Here is a tiny trained network, its code and every weight. The questions are about switching its units off for an input and a target symbol, where a switched-off unit gives its printed mean instead of its output.

import numpy as np


def w(rows, s, z=0):
    codes = np.array(rows[::2]) - 128.0
    scale = np.full(codes.shape[1], s)
    scale[-1] = z or s
    return codes * scale


def norm(h):
    return h / np.sqrt((h * h).mean(-1, keepdims=True) + 1e-5)


def f(y):
    return np.maximum(y, 0)


def softmax(a):
    e = np.exp(a - a.max(-1, keepdims=True))
    return e / e.sum(-1, keepdims=True)


def log_softmax(a):
    a = a - a.max(-1, keepdims=True)
    return a - np.log(np.exp(a).sum(-1, keepdims=True))


def net(x, mask):
    ids = ['δεηθλπσψ'.index(c) for c in x.split()]
    T = len(ids)
    res = E[ids] + P[:T]
    u = 0
    for l in range(3):
        r = norm(res)
        for j in range(2):
            rows = slice(2 * j, 2 * j + 2)
            q, k, v = (r @ M[l][rows].T for M in (Q, K, V))
            z = softmax(np.where(np.tri(T) > 0, q @ k.T / 2**0.5, -1e9)) @ v
            o = O[l][rows]
            res = res + np.where(mask[u + j], z, o[:, -1]) @ o[:, :-1]
        u += 2
        y = f(norm(res) @ A[l][:, :-1].T + A[l][:, -1])
        res = res + np.where(mask[u : u + 4], y, B[l][:, -1]) @ B[l][:, :-1]
        u += 4
    return log_softmax(norm(res)[-1] @ U[:, :-1].T + U[:, -1])


Q, K, V, O, A, B = {}, {}, {}, {}, {}, {}
E = w([
[5,169,21,100,97,92,113,219,74,106,91],'δ',
[140,99,228,206,226,63,214,146,114,170,188],'ε',
[211,95,83,127,135,120,137,153,110,76,57],'η',
[172,54,204,228,90,77,200,60,119,44,89],'θ',
[150,147,183,98,115,113,186,53,74,88,87],'λ',
[167,202,115,86,150,171,111,116,127,147,119],'π',
[148,172,83,216,94,32,139,165,190,135,67],'σ',
[127,92,148,102,179,108,76,93,135,166,112],'ψ',
],0.02)
P = w([
[129,89,86,163,194,162,124,178,117,153,35],'0',
[144,141,154,124,121,84,140,43,205,125,134],'1',
[85,166,134,120,145,185,148,147,160,110,160],'2',
[209,78,87,167,247,138,24,79,79,81,82],'3',
[129,124,143,127,109,77,123,39,191,146,177],'4',
[98,153,127,112,103,182,160,153,115,137,185],'5',
[209,121,50,185,191,140,10,84,9,101,94],'6',
[117,131,135,142,77,80,114,44,179,165,185],'7',
[94,146,127,109,101,175,166,176,106,149,215],'8',
],0.015)
Q[0] = w([
[139,117,132,1,184,142,68,103,83,111,209],'L0H0',
[116,187,120,109,153,51,34,113,166,218,149],'L0H0',
[134,137,117,88,92,174,243,164,170,100,146],'L0H1',
[137,171,107,110,138,213,111,130,177,154,164],'L0H1',
],0.0097)
K[0] = w([
[114,167,129,1,161,232,126,67,49,191,178],'L0H0',
[82,203,80,117,144,91,68,100,173,250,184],'L0H0',
[155,175,117,93,74,176,250,197,150,95,151],'L0H1',
[139,126,100,60,138,179,145,141,160,194,145],'L0H1',
],0.008)
V[0] = w([
[128,92,126,106,47,159,214,141,236,119,154],'L0H0',
[22,70,148,84,120,113,151,239,126,138,137],'L0H0',
[194,121,108,108,149,177,158,162,119,88,121],'L0H1',
[142,106,130,160,206,2,74,54,71,127,86],'L0H1',
],0.0082)
O[0] = w([
[154,213,158,231,87,84,126,31,67,97,167,113],'L0H0',
[117,187,119,94,106,57,133,115,76,129,132,39],'L0H0',
[122,243,72,161,166,121,147,92,102,179,125,138],'L0H1',
[154,78,6,71,32,103,121,214,209,83,89,254],'L0H1',
],0.011,0.0098)
A[0] = w([
[169,117,164,200,87,124,224,213,128,87,151,70],'L0N0',
[73,108,135,92,39,90,219,76,229,138,137,145],'L0N1',
[192,207,42,20,2,163,148,76,202,100,126,83],'L0N2',
[166,103,167,119,75,65,193,105,211,187,68,1],'L0N3',
],0.0072,0.0039)
B[0] = w([
[54,176,91,53,180,187,196,223,159,99,202,205],'L0N0',
[92,105,183,45,235,94,108,2,139,240,122,240],'L0N1',
[147,196,125,215,202,190,227,73,173,55,226,254],'L0N2',
[173,65,97,50,198,100,37,92,68,199,84,198],'L0N3',
],0.0082)
Q[1] = w([
[33,220,177,53,82,192,178,164,89,204,73],'L1H0',
[98,160,38,149,52,13,69,122,186,180,193],'L1H0',
[167,100,95,90,206,114,109,85,148,165,2],'L1H1',
[152,96,102,149,60,121,37,110,62,124,131],'L1H1',
],0.0086)
K[1] = w([
[106,187,178,121,254,209,155,98,138,186,120],'L1H0',
[115,182,85,184,147,113,94,162,154,136,241],'L1H0',
[185,115,152,49,225,121,96,139,190,144,137],'L1H1',
[127,94,158,122,134,216,155,161,127,174,88],'L1H1',
],0.0098)
V[1] = w([
[163,115,147,31,131,98,133,52,132,138,81],'L1H0',
[132,115,132,123,92,166,103,43,142,191,194],'L1H0',
[139,138,151,133,181,181,82,78,193,220,3],'L1H1',
[177,108,200,107,101,90,84,118,116,80,162],'L1H1',
],0.0064)
O[1] = w([
[174,163,128,230,172,125,121,142,99,142,163,134],'L1H0',
[105,134,115,85,166,82,159,85,96,104,133,20],'L1H0',
[182,156,108,84,153,54,145,114,137,95,123,255],'L1H1',
[255,206,157,185,49,110,99,111,194,103,152,29],'L1H1',
],0.0088,0.0051)
A[1] = w([
[148,173,36,134,207,211,165,236,57,129,191,253],'L1N0',
[123,145,254,93,80,101,94,48,93,118,60,28],'L1N1',
[194,142,220,47,164,165,162,154,150,231,134,10],'L1N2',
[187,122,235,167,105,181,142,208,87,18,81,136],'L1N3',
],0.0088,0.005)
B[1] = w([
[87,97,88,68,46,113,189,166,146,55,65,252],'L1N0',
[143,11,158,107,141,67,194,136,128,43,135,133],'L1N1',
[94,248,175,161,50,110,167,203,175,165,166,157],'L1N2',
[168,112,102,108,115,198,119,183,252,184,94,142],'L1N3',
],0.012)
Q[2] = w([
[102,114,163,155,107,113,214,193,127,86,184],'L2H0',
[115,2,149,149,134,60,155,123,132,123,117],'L2H0',
[238,123,158,80,134,184,60,124,58,155,185],'L2H1',
[86,170,156,96,145,122,81,60,67,93,184],'L2H1',
],0.0094)
K[2] = w([
[96,62,186,80,131,161,205,121,150,173,190],'L2H0',
[138,33,141,104,87,74,154,159,131,75,173],'L2H0',
[162,130,215,92,254,150,150,161,101,100,69],'L2H1',
[63,167,128,150,186,170,146,102,66,117,128],'L2H1',
],0.0088)
V[2] = w([
[56,140,73,169,112,103,156,124,154,129,247],'L2H0',
[79,160,133,219,194,144,24,221,39,114,143],'L2H0',
[181,72,122,68,147,174,94,136,85,51,92],'L2H1',
[157,103,190,94,104,150,173,173,2,154,118],'L2H1',
],0.008)
O[2] = w([
[166,202,125,173,32,182,159,168,91,101,173,133],'L2H0',
[154,111,9,73,158,124,172,115,224,111,66,4],'L2H0',
[130,187,208,108,66,166,92,195,109,95,177,155],'L2H1',
[116,130,189,94,181,158,131,175,170,94,120,32],'L2H1',
],0.013,0.014)
A[2] = w([
[179,161,140,36,178,172,59,73,150,146,146,3],'L2N0',
[216,120,77,114,81,177,142,161,132,44,125,16],'L2N1',
[105,2,89,39,223,144,90,198,118,108,49,203],'L2N2',
[92,136,137,113,151,215,137,228,60,53,102,96],'L2N3',
],0.012,0.0033)
B[2] = w([
[121,205,60,62,153,198,182,171,131,120,64,147],'L2N0',
[128,141,122,81,93,97,173,198,78,149,186,223],'L2N1',
[82,76,93,50,52,199,162,181,157,157,95,251],'L2N2',
[249,88,135,105,81,128,102,149,96,150,96,245],'L2N3',
],0.015,0.011)
U = w([
[95,74,98,124,168,207,57,156,127,175,85,254],'δ',
[162,127,113,94,148,116,177,182,152,56,221,49],'ε',
[209,180,69,155,114,102,49,116,105,167,96,140],'η',
[111,172,134,181,102,210,78,144,163,116,167,101],'θ',
[100,78,218,92,129,98,123,81,131,37,127,118],'λ',
[118,179,140,75,155,169,159,87,141,107,136,115],'π',
[2,143,130,125,112,140,159,102,140,81,143,76],'σ',
[82,158,170,98,137,105,80,160,124,218,163,33],'ψ',
],0.0084,0.006)

Each question gives the input, a string of symbols that net reads in full, and the target symbol t.
The units are the heads (2 rows each of Q, K, V and O) and the neurons (one row each of A and B). Each row of codes is followed by its name. A weight is (code - 128) times the scale printed after its matrix; where a second scale follows, it is the last column's (O, A, B and U).
mask holds one flag per unit, layer by layer, with each layer's heads first. A switched-off unit (its flag False) gives its mean, the last column of its rows in O or B, instead of its output. The means were averaged over made-up inputs and are rounded, as every weight is.
A unit's drop is (log p(t) with every unit on - log p(t) with that unit switched off) / (log p(t) with every unit on - log p(t) with every unit switched off).
The circuit of an input: a set's keep is (log p(t) with only the set's units on - log p(t) with every unit switched off) / (log p(t) with every unit on - log p(t) with every unit switched off). Starting from the 12 units with the biggest drops (on a tie, the unit counted first), units are removed one at a time, each time the one whose removal leaves the highest keep (on an exact tie, the one counted first), for as long as the keep stays at least 0.8.
circuit, biggest first: the units of the circuit, biggest drop first
top k neurons: the k neurons with the biggest drops, biggest first
k most important neurons of layer l: the k neurons of layer l with the biggest drops, biggest first
heads that matter: for each layer, one digit per head in row order, 1 if its drop is at least 0.15 and else 0, layers parted by /
input λ λ π ψ σ θ π, target ε: circuit, biggest first	[L2N1, L0N2, L0H1]
input η ψ σ, target σ: heads that matter	10 / 01 / 01
input σ λ η, target η: top 2 neurons	[L2N3, L2N2]
input η σ θ θ ε λ, target λ: circuit, biggest first	[L0H1, L1N1, L0N2, L2N2]
input π λ θ π σ η λ, target ε: circuit, biggest first	[L2N1, L0H1]
input ε δ λ ψ ψ θ λ θ θ, target θ: heads that matter	11 / 01 / 00
input λ σ ψ π λ ψ π, target ε: circuit, biggest first	[L2N1, L0N2]
input ε θ δ θ σ θ, target σ: circuit, biggest first	[L2H1, L2N3]
input θ σ λ δ θ ψ ψ, target ε: circuit, biggest first	[L0H1, L2N1, L0N2]
input λ λ λ η σ λ η δ, target σ: top 4 neurons	[L0N2, L2N3, L0N3, L2N1]
input σ ψ λ λ, target ε: 3 most important neurons of layer 0	[L0N2, L0N0, L0N3]
input ψ θ θ, target θ: heads that matter	10 / 01 / 00
input η θ π λ σ σ σ σ ψ, target ψ: top neuron	[L0N2]
input θ λ δ σ σ η, target η: top 2 neurons	[L2N2, L0N1]
input ε λ π λ λ π θ λ, target π: top 4 neurons	[L0N1, L2N0, L1N0, L0N2]
input π η θ σ σ λ θ, target ε: 2 most important neurons of layer 0	[L0N1, L0N0]
input λ η σ λ π, target θ: heads that matter	10 / 00 / 00
input η ε σ δ λ ε σ ε π, target π: circuit, biggest first	[L0H1, L2H0]
input ε ψ ψ, target ψ: heads that matter	11 / 01 / 00
input σ π ψ λ δ δ σ, target ε: top neuron	[L2N1]
input λ η σ δ π σ ψ σ ψ, target σ: 2 most important neurons of layer 2	[L2N3, L2N1]
input σ ε σ ε ψ λ, target λ: 2 most important neurons of layer 0	[L0N2, L0N0]
input σ λ λ σ, target ε: top 2 neurons	[L2N1, L0N1]
input ε λ δ θ ε σ, target σ: heads that matter	10 / 10 / 01
input δ θ λ σ θ ψ λ σ, target η: heads that matter	00 / 00 / 01
input ψ σ δ ε η, target ε: 2 most important neurons of layer 2	[L2N2, L2N3]
input λ θ θ θ σ ψ ψ, target ε: heads that matter	01 / 00 / 00
